Below are the code and all the weights of a small trained network. Each question names an input and a target symbol and asks about switching units off, where a switched-off unit gives its printed mean instead of its output.

import numpy as np


def w(rows, s, z=0):
    codes = np.array(rows[::2]) - 128.0
    scale = np.full(codes.shape[1], s)
    scale[-1] = z or s
    return codes * scale


def f(y):
    return y / 2 * (1 + np.tanh(0.7978845608 * (y + 0.044715 * y**3)))


def softmax(a):
    e = np.exp(a - a.max(-1, keepdims=True))
    return e / e.sum(-1, keepdims=True)


def log_softmax(a):
    a = a - a.max(-1, keepdims=True)
    return a - np.log(np.exp(a).sum(-1, keepdims=True))


def net(x, mask):
    ids = ['ΔΠΣΨαγεζηθμξτ'.index(c) for c in x.split()]
    T = len(ids)
    res = E[ids] + P[:T]
    u = 0
    for l in range(2):
        r = res
        for j in range(3):
            rows = slice(2 * j, 2 * j + 2)
            q, k, v = (r @ M[l][rows].T for M in (Q, K, V))
            z = softmax(np.where(np.tri(T) > 0, q @ k.T / 2**0.5, -1e9)) @ v
            o = O[l][rows]
            res = res + np.where(mask[u + j], z, o[:, -1]) @ o[:, :-1]
        u += 3
        y = f(res @ A[l][:, :-1].T + A[l][:, -1])
        res = res + np.where(mask[u : u + 8], y, B[l][:, -1]) @ B[l][:, :-1]
        u += 8
    return log_softmax(res[-1] @ U[:, :-1].T + U[:, -1])


Q, K, V, O, A, B = {}, {}, {}, {}, {}, {}
E = w([
[130,147,134,76,16,85,150,114,158,118,149,81],'Δ',
[136,110,141,101,30,85,114,133,178,97,169,99],'Π',
[154,154,217,240,175,147,51,147,85,48,168,111],'Σ',
[99,74,120,189,34,135,157,103,201,131,165,111],'Ψ',
[110,94,183,124,209,75,141,2,172,183,75,86],'α',
[138,172,150,42,106,142,88,233,170,199,173,140],'γ',
[119,117,144,127,94,159,140,196,213,205,156,180],'ε',
[140,176,157,169,156,85,170,57,82,174,136,237],'ζ',
[81,186,220,83,137,176,95,50,163,72,104,231],'η',
[119,81,164,110,222,82,68,162,153,21,90,237],'θ',
[16,175,133,122,127,122,191,153,67,100,181,192],'μ',
[130,106,136,149,222,124,220,174,61,242,73,116],'ξ',
[100,165,154,160,21,140,70,175,88,124,33,183],'τ',
],0.013)
P = w([
[255,25,156,28,15,245,200,110,100,111,187,84],'0',
[232,34,171,66,22,202,177,118,98,118,187,84],'1',
[207,63,158,70,49,195,183,139,131,131,176,89],'2',
[179,70,167,92,57,156,162,160,155,148,170,91],'3',
[158,92,160,105,70,142,143,173,174,154,154,101],'4',
[130,118,164,112,86,120,134,186,184,164,142,106],'5',
[106,124,162,130,96,94,119,201,199,178,132,120],'6',
[83,144,155,141,110,68,111,211,208,183,110,123],'7',
[56,176,151,154,132,57,101,231,217,205,109,127],'8',
[35,187,154,164,126,30,91,237,235,200,101,129],'9',
[14,216,160,173,140,6,100,247,238,226,73,130],'10',
],0.0064)
Q[0] = w([
[138,71,133,70,141,132,138,165,176,247,107,57],'0.h1',
[89,100,249,100,3,2,133,176,251,188,187,57],'0.h1',
[113,134,56,136,253,188,133,22,39,84,115,164],'0.h2',
[200,64,84,217,238,90,59,89,28,110,54,59],'0.h2',
[158,150,70,68,136,94,113,96,84,88,96,57],'0.h3',
[176,148,70,184,185,238,97,122,25,101,117,197],'0.h3',
],0.0085)
K[0] = w([
[132,115,36,120,163,77,165,161,133,243,35,68],'0.h1',
[52,210,133,180,153,34,81,173,169,182,69,125],'0.h1',
[200,43,143,32,113,213,172,70,85,97,157,126],'0.h2',
[239,2,122,118,147,203,134,152,121,133,150,76],'0.h2',
[142,21,87,148,96,175,171,108,168,101,174,94],'0.h3',
[231,109,165,72,98,170,151,136,28,67,151,93],'0.h3',
],0.0089)
V[0] = w([
[124,178,103,169,46,83,114,79,145,13,137,83],'0.h1',
[138,184,51,93,64,59,86,106,200,7,248,161],'0.h1',
[32,147,186,72,132,133,193,104,63,108,164,246],'0.h2',
[49,209,38,194,60,132,111,134,18,121,22,180],'0.h2',
[173,150,130,40,142,190,164,146,21,84,111,177],'0.h3',
[165,255,180,62,125,24,133,101,48,132,88,77],'0.h3',
],0.0058)
O[0] = w([
[122,32,144,146,219,154,103,112,179,200,35,91,124],'0.h1',
[165,20,213,120,178,130,167,209,160,255,58,64,65],'0.h1',
[108,48,139,63,112,196,164,180,74,89,79,202,252],'0.h2',
[127,108,50,145,176,255,56,114,146,176,121,166,186],'0.h2',
[190,148,112,103,127,166,67,163,26,93,102,141,138],'0.h3',
[143,241,158,12,170,101,111,118,64,200,187,77,100],'0.h3',
],0.0062,0.003)
A[0] = w([
[189,204,190,163,110,169,17,178,173,143,146,11,240],'0.n1',
[134,148,196,226,199,95,133,102,88,100,138,85,97],'0.n2',
[254,170,98,148,176,6,213,162,99,173,131,239,177],'0.n3',
[138,137,44,180,80,191,78,183,123,185,34,134,91],'0.n4',
[131,208,151,127,86,185,127,125,14,132,142,216,253],'0.n5',
[78,116,150,170,148,153,109,181,57,46,142,155,154],'0.n6',
[78,142,221,144,147,172,76,158,149,112,106,151,117],'0.n7',
[100,67,122,197,36,59,231,192,186,220,187,4,77],'0.n8',
],0.0054,0.0048)
B[0] = w([
[109,102,144,115,94,82,154,73,173,197,133,34,230],'0.n1',
[90,124,133,163,111,177,157,125,2,181,184,123,162],'0.n2',
[105,115,216,175,52,80,17,148,151,109,112,182,149],'0.n3',
[88,78,96,20,119,111,75,98,158,135,171,95,176],'0.n4',
[93,63,116,189,87,79,106,131,198,97,90,106,254],'0.n5',
[102,159,159,142,134,42,176,120,115,161,74,63,197],'0.n6',
[76,210,169,91,126,142,134,140,168,58,97,80,186],'0.n7',
[180,102,158,107,150,68,209,131,220,56,124,185,181],'0.n8',
],0.0063,0.0088)
Q[1] = w([
[161,132,122,94,63,158,138,206,170,142,155,169],'1.h1',
[161,193,125,167,180,193,86,179,2,105,141,159],'1.h1',
[178,192,123,115,160,182,87,164,86,86,164,174],'1.h2',
[132,128,153,70,88,123,149,183,204,102,94,165],'1.h2',
[143,150,132,224,218,78,116,107,36,127,167,115],'1.h3',
[169,137,44,114,156,237,63,98,115,144,170,132],'1.h3',
],0.0095)
K[1] = w([
[35,92,147,97,183,153,72,219,153,100,47,211],'1.h1',
[215,49,112,128,81,168,151,100,49,71,121,95],'1.h1',
[208,41,140,121,115,165,120,72,70,29,82,131],'1.h2',
[43,151,135,160,203,99,84,168,168,123,50,206],'1.h2',
[254,118,196,144,105,149,152,129,65,83,221,135],'1.h3',
[212,36,44,48,16,173,60,109,133,129,101,61],'1.h3',
],0.0067)
V[1] = w([
[94,209,181,95,64,200,69,177,125,173,117,154],'1.h1',
[152,114,105,125,117,53,53,229,116,190,213,129],'1.h1',
[108,176,107,15,198,78,121,175,88,80,128,37],'1.h2',
[127,92,175,171,182,98,1,111,130,94,49,202],'1.h2',
[130,171,187,131,220,85,192,142,84,115,147,194],'1.h3',
[187,133,163,18,114,134,94,84,155,118,95,143],'1.h3',
],0.0071)
O[1] = w([
[188,118,236,139,6,175,191,142,73,133,123,139,162],'1.h1',
[225,43,132,101,53,17,38,149,98,173,86,143,110],'1.h1',
[253,166,41,18,122,140,182,119,89,78,108,50,81],'1.h2',
[188,161,142,236,231,153,123,186,20,112,221,179,197],'1.h2',
[172,65,195,61,144,124,150,97,59,52,201,122,2],'1.h3',
[196,225,194,119,182,157,55,115,170,118,73,192,91],'1.h3',
],0.0067)
A[1] = w([
[152,26,128,133,136,151,162,157,70,184,200,190,111],'1.n1',
[82,185,148,188,151,161,135,161,151,131,167,123,93],'1.n2',
[85,100,155,209,127,87,101,180,135,87,139,148,230],'1.n3',
[229,140,89,150,76,172,197,168,166,134,167,115,184],'1.n4',
[220,162,128,130,196,104,108,133,77,65,146,164,168],'1.n5',
[121,111,1,98,171,74,141,168,180,177,156,119,5],'1.n6',
[125,203,90,132,169,115,100,40,199,94,155,164,68],'1.n7',
[66,165,89,151,68,89,155,157,57,141,186,148,243],'1.n8',
],0.0071,0.0024)
B[1] = w([
[123,65,109,93,215,120,75,74,80,168,173,159,157],'1.n1',
[180,111,126,122,107,117,126,89,45,82,61,117,189],'1.n2',
[189,127,104,107,107,170,194,94,193,190,150,114,251],'1.n3',
[136,161,108,150,146,157,113,192,1,122,74,149,142],'1.n4',
[129,152,35,139,121,79,146,167,143,140,162,87,162],'1.n5',
[130,76,144,216,140,164,141,50,45,69,92,49,147],'1.n6',
[62,152,58,95,174,97,91,115,53,113,55,181,152],'1.n7',
[189,93,109,105,129,213,55,124,162,48,92,126,202],'1.n8',
],0.0072,0.015)
U = w([
[230,147,83,24,172,188,137,44,148,174,98,120,37],'Δ',
[139,64,173,136,213,110,10,169,140,51,66,142,53],'Π',
[120,102,176,198,130,140,113,75,78,137,164,3,179],'Σ',
[86,88,107,217,185,128,122,117,128,91,111,155,29],'Ψ',
[50,161,80,99,102,65,118,54,44,128,170,224,236],'α',
[142,66,159,137,87,36,102,165,38,100,63,202,52],'γ',
[91,134,151,131,118,108,160,150,200,143,184,207,56],'ε',
[169,77,177,137,172,160,58,35,91,180,158,187,142],'ζ',
[158,194,225,174,157,175,169,118,111,81,103,172,131],'η',
[177,141,54,150,193,98,131,198,111,124,159,147,193],'θ',
[53,1,58,29,148,223,137,208,65,128,123,171,225],'μ',
[177,117,71,139,86,171,81,91,142,44,157,140,3],'ξ',
[130,163,47,183,129,154,106,143,108,204,62,166,179],'τ',
],0.0042,0.0043)

Each question gives the input, a string of symbols that net reads in full, and the target symbol t.
The units are the heads (2 rows each of Q, K, V and O) and the neurons (one row each of A and B). Each row of codes is followed by its name. A weight is (code - 128) times the scale printed after its matrix; where a second scale follows, it is the last column's (O, A, B and U).
mask holds one flag per unit, layer by layer, with each layer's heads first. A switched-off unit (its flag False) gives its mean, the last column of its rows in O or B, instead of its output. The means were averaged over made-up inputs and are rounded, as every weight is.
A unit's drop is (log p(t) with every unit on - log p(t) with that unit switched off) / (log p(t) with every unit on - log p(t) with every unit switched off).
The circuit of an input: a set's keep is (log p(t) with only the set's units on - log p(t) with every unit switched off) / (log p(t) with every unit on - log p(t) with every unit switched off). Starting from the 12 units with the biggest drops (on a tie, the unit counted first), units are removed one at a time, each time the one whose removal leaves the highest keep (on an exact tie, the one counted first), for as long as the keep stays at least 0.8.
circuit, biggest first: the units of the circuit, biggest drop first
unit that matters most: the unit with the biggest drop
k most important neurons: the k neurons with the biggest drops, biggest first
k most important neurons of layer l: the k neurons of layer l with the biggest drops, biggest first
drop of u: that unit's drop, to one decimal
input Σ Σ α Σ Σ μ τ τ Π Σ Ψ, target Ψ: circuit, biggest first	0.h3, 1.h1, 0.n8, 1.n6
input μ ξ ε, target ξ: circuit, biggest first	0.h1, 1.n8
input θ Σ Ψ Δ μ τ Σ Ψ, target τ: circuit, biggest first	0.h2, 1.h3, 0.n4, 0.n5
input τ Σ τ α θ θ Σ Σ η Δ, target η: unit that matters most	1.h1
input μ Σ Σ μ θ Σ μ τ Π, target τ: circuit, biggest first	0.h2, 1.h3, 0.n4
input ζ ξ Ψ η ε μ μ γ θ, target θ: circuit, biggest first	1.h2, 1.n5, 0.n1
input Σ ζ μ Π ε Π, target ε: circuit, biggest first	1.h2, 0.h3, 0.n8
input Σ τ Π Σ ε Σ Π ζ τ ξ Δ, target τ: circuit, biggest first	0.h2, 1.h3, 0.n4
input γ Δ Σ ζ ζ τ Σ τ, target τ: circuit, biggest first	1.h3, 0.h2
input Σ Σ ξ Σ Δ, target ξ: circuit, biggest first	0.h1, 1.n8
input τ η Σ ζ Σ μ Δ Ψ γ, target γ: 2 most important neurons of layer 1	1.n4, 1.n3
input ξ Σ γ Σ η Σ Ψ, target η: 2 most important neurons	0.n7, 0.n8
input τ Ψ Ψ μ μ, target μ: circuit, biggest first	0.h2, 1.h3
input ξ η τ ε, target τ: unit that matters most	1.h3
input τ γ μ η Δ, target μ: 2 most important neurons of layer 0	0.n6, 0.n5
input Ψ ζ Σ α Σ γ Σ Ψ, target γ: 2 most important neurons	1.n4, 0.n3
input Σ Σ Σ Δ ζ, target ζ: 2 most important neurons of layer 0	0.n3, 0.n6
input θ Ψ Π, target θ: 2 most important neurons of layer 1	1.n5, 1.n4
input ε ε Π ζ Δ, target ζ: 2 most important neurons	0.n3, 1.n1
input ζ ξ η θ ε ε η τ Σ, target Σ: most important neuron	0.n1
input Π Δ τ θ Π γ, target θ: 3 most important neurons	0.n6, 1.n5, 0.n8
input η Π ε τ ε μ Π Ψ ε, target ε: 3 most important neurons of layer 0	0.n8, 0.n3, 0.n2
input η ζ ζ η μ α Σ μ θ ε Ψ, target θ: 2 most important neurons of layer 0	0.n8, 0.n1
input Σ ε ε Σ ξ τ μ Σ Ψ, target μ: 2 most important neurons of layer 1	1.n4, 1.n1
input γ Ψ γ θ Δ, target θ: 2 most important neurons	0.n8, 1.n5
input θ τ τ Π Σ θ μ η Π γ, target η: drop of 1.n2	0.0
input ε Δ μ ξ θ τ θ τ Δ ζ γ, target ζ: drop of 0.n3	0.6
input θ θ Δ, target θ: drop of 0.n5	0.0
